Here is a tiny trained network, its code and every weight. The questions are about switching its units off for an input and a class, where a switched-off unit gives its printed mean instead of its output.

import numpy as np


def w(rows, s, z=0):
    codes = np.array(rows[::2]) - 128.0
    scale = np.full(codes.shape[1], s)
    scale[-1] = z or s
    return codes * scale


def f(y):
    return np.maximum(y, 0)


def log_softmax(a):
    a = a - a.max(-1, keepdims=True)
    return a - np.log(np.exp(a).sum(-1, keepdims=True))


def net(x, mask):
    res = np.array(x, float).reshape(1, 5) / 4 @ E
    y = f(res @ A[0][:, :-1].T + A[0][:, -1])
    res = res + np.where(mask, y, B[0][:, -1]) @ B[0][:, :-1]
    return log_softmax(res[-1] @ U[:, :-1].T + U[:, -1])


A, B = {}, {}
E = w([
[130,120,139,130,139],'x0',
[166,129,80,64,51],'x1',
[89,177,42,49,209],'x2',
[253,213,211,103,152],'x3',
[177,37,173,84,169],'x4',
],0.0078)
A[0] = w([
[111,40,105,203,69,11],'neuron 0',
[30,1,31,214,83,4],'neuron 1',
[100,200,71,186,47,232],'neuron 2',
[52,128,62,93,224,85],'neuron 3',
[140,98,122,186,226,205],'neuron 4',
[64,172,167,216,95,214],'neuron 5',
[241,178,157,144,157,106],'neuron 6',
[74,143,62,55,243,136],'neuron 7',
[160,99,78,71,46,122],'neuron 8',
[163,139,105,61,15,223],'neuron 9',
[148,127,124,167,26,188],'neuron 10',
[159,75,144,97,155,49],'neuron 11',
[219,176,125,80,139,47],'neuron 12',
[146,186,175,179,206,114],'neuron 13',
[110,89,210,199,52,154],'neuron 14',
[177,17,164,119,137,219],'neuron 15',
[162,40,143,38,142,198],'neuron 16',
[53,89,119,127,87,65],'neuron 17',
[170,173,172,119,111,42],'neuron 18',
[122,80,206,148,69,53],'neuron 19',
[109,9,3,166,109,11],'neuron 20',
[151,106,134,194,75,236],'neuron 21',
[45,192,205,168,151,86],'neuron 22',
],0.0096,0.0035)
B[0] = w([
[183,119,159,116,77,189],'neuron 0',
[208,61,183,187,105,254],'neuron 1',
[55,180,193,30,210,220],'neuron 2',
[166,143,119,80,63,221],'neuron 3',
[28,104,92,53,142,200],'neuron 4',
[75,126,179,41,139,210],'neuron 5',
[150,27,248,130,33,231],'neuron 6',
[129,141,114,38,52,246],'neuron 7',
[15,71,189,118,137,185],'neuron 8',
[34,41,108,93,197,218],'neuron 9',
[146,112,69,33,187,207],'neuron 10',
[71,153,233,105,107,159],'neuron 11',
[165,78,169,168,43,199],'neuron 12',
[69,56,198,98,46,200],'neuron 13',
[135,216,37,31,96,230],'neuron 14',
[27,191,116,64,153,227],'neuron 15',
[31,175,135,47,180,215],'neuron 16',
[210,90,200,126,86,178],'neuron 17',
[167,32,223,184,64,176],'neuron 18',
[135,157,50,56,59,188],'neuron 19',
[217,116,254,205,107,213],'neuron 20',
[71,178,74,79,130,210],'neuron 21',
[68,95,136,106,138,175],'neuron 22',
],0.0063,0.0087)
U = w([
[157,81,162,171,91,108],'0',
[76,139,133,118,162,190],'1',
[101,118,130,119,157,251],'2',
[118,149,92,103,105,91],'3',
[71,95,123,128,162,106],'4',
[155,136,101,148,177,101],'5',
[155,156,92,247,198,4],'6',
],0.012,0.0038)

Each question gives the input, the list of numbers given to net, and the class t.
The units are the neurons (one row each of A and B). Each row of codes is followed by its name. A weight is (code - 128) times the scale printed after its matrix; where a second scale follows, it is the last column's (A, B and U).
mask holds one flag per neuron, in row order. A switched-off neuron (its flag False) gives its mean, the last column of its row in B, instead of its output. The means were averaged over made-up inputs and are rounded, as every weight is.
A unit's drop is (log p(t) with every unit on - log p(t) with that unit switched off) / (log p(t) with every unit on - log p(t) with every unit switched off).
The circuit of an input: a set's keep is (log p(t) with only the set's units on - log p(t) with every unit switched off) / (log p(t) with every unit on - log p(t) with every unit switched off). Starting from the 12 units with the biggest drops (on a tie, the unit counted first), units are removed one at a time, each time the one whose removal leaves the highest keep (on an exact tie, the one counted first), for as long as the keep stays at least 0.8.
circuit, biggest first: the units of the circuit, biggest drop first
top k neurons: the k neurons with the biggest drops, biggest first
drop when u is switched off: that unit's drop, to one decimal
input [-2,1,7,-2,-1], class 3: circuit, biggest first : neuron 7; neuron 3
input [1,-4,4,-8,-5], class 0: circuit, biggest first : neuron 1; neuron 20
input [-3,8,-6,-4,-2], class 4: circuit, biggest first : neuron 9
input [3,7,0,0,-2], class 4: circuit, biggest first : neuron 9; neuron 8
input [3,4,-3,-6,0], class 0: top 4 neurons : neuron 1; neuron 20; neuron 17; neuron 0
input [7,3,-8,1,5], class 3: circuit, biggest first : neuron 14; neuron 19
input [-6,-8,-5,-8,6], class 0: top 3 neurons : neuron 1; neuron 20; neuron 0
input [-1,-7,7,-2,1], class 3: top 2 neurons : neuron 7; neuron 3
input [3,3,2,-7,-6], class 0: top 2 neurons : neuron 1; neuron 20
input [-5,-6,6,-1,-2], class 3: top 3 neurons : neuron 7; neuron 3; neuron 9
input [-4,4,-7,4,-8], class 1: top 2 neurons : neuron 2; neuron 9
input [-1,3,8,-8,-2], class 0: circuit, biggest first : neuron 20; neuron 1
input [6,-7,-7,-4,0], class 3: circuit, biggest first : neuron 14; neuron 19
input [-4,5,-8,-1,6], class 3: circuit, biggest first : neuron 14
input [-1,8,0,6,-1], class 4: top 4 neurons : neuron 9; neuron 1; neuron 20; neuron 8
input [-5,-3,-8,3,-6], class 3: drop when neuron 22 is switched off : -0.1
input [-1,5,-7,-2,3], class 3: drop when neuron 2 is switched off : 0.1
input [-2,6,-3,0,5], class 4: drop when neuron 1 is switched off : -0.1
